Here is a tiny trained network, its code and every weight. The questions are about switching its units off for an input and a target symbol, where a switched-off unit gives its printed mean instead of its output.

import numpy as np


def w(rows, s, z=0):
    codes = np.array(rows[::2]) - 128.0
    scale = np.full(codes.shape[1], s)
    scale[-1] = z or s
    return codes * scale


def f(y):
    return np.maximum(y, 0)


def softmax(a):
    e = np.exp(a - a.max(-1, keepdims=True))
    return e / e.sum(-1, keepdims=True)


def log_softmax(a):
    a = a - a.max(-1, keepdims=True)
    return a - np.log(np.exp(a).sum(-1, keepdims=True))


def net(x, mask):
    ids = ['ΓΘΛΞΠΣΦαβδεζητψ'.index(c) for c in x.split()]
    T = len(ids)
    res = E[ids] + P[:T]
    r = res
    for j in range(3):
        rows = slice(4 * j, 4 * j + 4)
        q, k, v = (r @ M[0][rows].T for M in (Q, K, V))
        z = softmax(np.where(np.tri(T) > 0, q @ k.T / 4**0.5, -1e9)) @ v
        o = O[0][rows]
        res = res + np.where(mask[j], z, o[:, -1]) @ o[:, :-1]
    y = f(res @ A[0][:, :-1].T + A[0][:, -1])
    res = res + np.where(mask[3:11], y, B[0][:, -1]) @ B[0][:, :-1]
    return log_softmax(res[-1] @ U[:, :-1].T + U[:, -1])


Q, K, V, O, A, B = {}, {}, {}, {}, {}, {}
E = w([
[137,98,170,57,78],'Γ',
[126,246,159,131,145],'Θ',
[55,190,99,118,162],'Λ',
[158,207,175,49,154],'Ξ',
[148,163,83,86,211],'Π',
[151,93,210,72,123],'Σ',
[71,211,128,162,202],'Φ',
[131,164,173,181,143],'α',
[150,86,83,87,175],'β',
[121,175,211,126,72],'δ',
[51,131,164,228,93],'ε',
[159,85,164,150,132],'ζ',
[105,159,98,180,202],'η',
[82,184,130,72,80],'τ',
[42,65,84,76,131],'ψ',
],0.014)
P = w([
[175,142,16,126,100],'0',
[47,169,224,10,156],'1',
[165,141,45,124,97],'2',
[69,135,206,69,152],'3',
[159,141,65,115,94],'4',
[82,120,206,107,153],'5',
[151,143,77,107,93],'6',
[90,116,207,141,156],'7',
[148,143,85,106,88],'8',
[103,102,215,185,164],'9',
[142,143,94,104,86],'10',
[103,110,206,188,161],'11',
],0.011)
Q[0] = w([
[181,101,176,87,121],'h0',
[152,123,106,199,55],'h0',
[111,5,172,111,163],'h0',
[116,110,179,90,69],'h0',
[10,174,83,177,143],'h1',
[76,70,78,81,55],'h1',
[97,34,143,179,95],'h1',
[157,75,64,150,240],'h1',
[104,70,99,162,133],'h2',
[158,154,197,102,205],'h2',
[92,175,69,147,188],'h2',
[167,104,154,108,162],'h2',
],0.015)
K[0] = w([
[221,118,160,85,106],'h0',
[150,114,182,193,107],'h0',
[135,27,127,98,166],'h0',
[116,115,150,112,62],'h0',
[11,192,62,171,136],'h1',
[75,73,103,98,70],'h1',
[62,53,131,161,89],'h1',
[127,71,90,123,250],'h1',
[82,97,130,129,127],'h2',
[112,197,84,88,53],'h2',
[111,156,88,133,183],'h2',
[143,129,106,87,78],'h2',
],0.017)
V[0] = w([
[82,87,53,41,117],'h0',
[134,53,106,113,158],'h0',
[123,107,116,117,132],'h0',
[142,84,131,136,149],'h0',
[116,139,159,187,173],'h1',
[128,115,117,123,89],'h1',
[161,124,90,2,100],'h1',
[132,139,160,180,198],'h1',
[196,231,165,144,99],'h2',
[126,105,121,167,61],'h2',
[59,167,87,120,110],'h2',
[65,93,137,197,130],'h2',
],0.0065)
O[0] = w([
[60,135,251,135,95,223],'h0',
[100,147,179,101,152,92],'h0',
[119,131,150,126,126,133],'h0',
[126,137,139,114,146,85],'h0',
[118,115,164,64,152,147],'h1',
[148,121,95,135,125,133],'h1',
[126,174,113,254,81,71],'h1',
[99,141,171,97,140,111],'h1',
[127,161,223,124,159,97],'h2',
[115,133,134,170,73,134],'h2',
[78,166,97,115,120,252],'h2',
[79,127,119,229,106,200],'h2',
],0.0068,0.0024)
A[0] = w([
[113,164,43,241,59,106],'n0',
[67,137,66,255,102,158],'n1',
[116,92,4,133,182,4],'n2',
[190,120,76,214,232,79],'n3',
[191,67,84,143,26,134],'n4',
[241,164,171,177,65,51],'n5',
[198,73,58,222,225,169],'n6',
[91,73,137,119,103,229],'n7',
],0.016,0.0044)
B[0] = w([
[108,193,101,12,116,234],'n0',
[136,52,109,227,143,245],'n1',
[113,51,102,105,250,159],'n2',
[124,202,232,148,139,142],'n3',
[229,112,241,106,71,188],'n4',
[132,91,66,190,198,162],'n5',
[78,106,89,159,8,153],'n6',
[161,184,146,112,160,222],'n7',
],0.026,0.012)
U = w([
[103,1,143,246,119,40],'Γ',
[175,114,159,117,98,34],'Θ',
[57,170,218,8,142,190],'Λ',
[154,218,55,127,129,77],'Ξ',
[112,122,74,97,144,102],'Π',
[155,43,149,95,162,57],'Σ',
[100,47,187,88,79,151],'Φ',
[157,77,191,214,153,152],'α',
[149,51,63,155,73,224],'β',
[153,97,150,192,53,82],'δ',
[174,140,58,195,152,32],'ε',
[131,170,69,178,47,255],'ζ',
[117,152,174,163,195,235],'η',
[136,160,94,56,82,56],'τ',
[203,161,60,142,113,125],'ψ',
],0.0089,0.0074)

Each question gives the input, a string of symbols that net reads in full, and the target symbol t.
The units are the heads (4 rows each of Q, K, V and O) and the neurons (one row each of A and B). Each row of codes is followed by its name. A weight is (code - 128) times the scale printed after its matrix; where a second scale follows, it is the last column's (O, A, B and U).
mask holds one flag per unit, heads first, then neurons. A switched-off unit (its flag False) gives its mean, the last column of its rows in O or B, instead of its output. The means were averaged over made-up inputs and are rounded, as every weight is.
A unit's drop is (log p(t) with every unit on - log p(t) with that unit switched off) / (log p(t) with every unit on - log p(t) with every unit switched off).
The circuit of an input: a set's keep is (log p(t) with only the set's units on - log p(t) with every unit switched off) / (log p(t) with every unit on - log p(t) with every unit switched off). Starting from all 11 units, units are removed one at a time, each time the one whose removal leaves the highest keep (on an exact tie, the one counted first), for as long as the keep stays at least 0.8.
units of the circuit, in order: the units of the circuit, biggest drop first
most important unit: the unit with the biggest drop
top k neurons: the k neurons with the biggest drops, biggest first
which heads matter: for each layer, one digit per head in row order, 1 if its drop is at least 0.15 and else 0, layers parted by /
input Ξ ε τ β Π Γ δ ε α Σ, target Λ: most important unit => n1
input Λ ε β ε Λ ε Λ δ ε ζ Θ, target Ξ: units of the circuit, in order => [h0; n4; n0]
input ε α β β τ Φ Λ ζ ψ ε Ξ ψ, target η: units of the circuit, in order => [n7; n0; h0; n1]
input ε ζ ψ Π ψ ψ ζ ψ, target Γ: top 4 neurons => [n0; n1; n4; n3]
input δ ψ α δ, target η: which heads matter => 011
input Θ Γ ε η ψ ε ε, target β: top 3 neurons => [n1; n0; n3]
input β ε τ, target τ: units of the circuit, in order => [n0; n1; h1]
input ε δ Π ε ε ε ε β, target Λ: top 4 neurons => [n1; n5; n2; n6]
input τ ε β Γ ε ψ Γ ε Γ δ, target Λ: which heads matter => 010
input τ Λ Γ δ δ β Λ η, target Λ: units of the circuit, in order => [n1; h1]
input ψ ε δ Σ α Φ, target Λ: which heads matter => 010
input ζ ε ε Σ ε δ ψ ε ε Σ τ, target τ: units of the circuit, in order => [n0; h1; n1; h0]
input η ψ ε β Γ Φ ψ ε Φ ψ, target α: units of the circuit, in order => [n0; n7]
input ε Π Σ δ ζ Π ψ Φ β Γ, target Λ: which heads matter => 100
input ψ Ξ δ, target ψ: units of the circuit, in order => [n5; h1; n4; n0]
input β ε ε ε Λ, target Π: units of the circuit, in order => [n0; n2; n4; h0]
input ψ ε τ ε ψ α, target Λ: units of the circuit, in order => [n1]
input ε Γ ψ δ ε α ψ ψ, target α: units of the circuit, in order => [n7; n0]
input Λ ε ε ε ε ψ Γ ε Φ ψ, target η: which heads matter => 111
input Γ ψ β ε, target Λ: units of the circuit, in order => [h1; n1]
input β Γ ε ε ε ε, target Γ: which heads matter => 101
input ψ ε τ ζ τ α τ α η δ, target Λ: which heads matter => 011
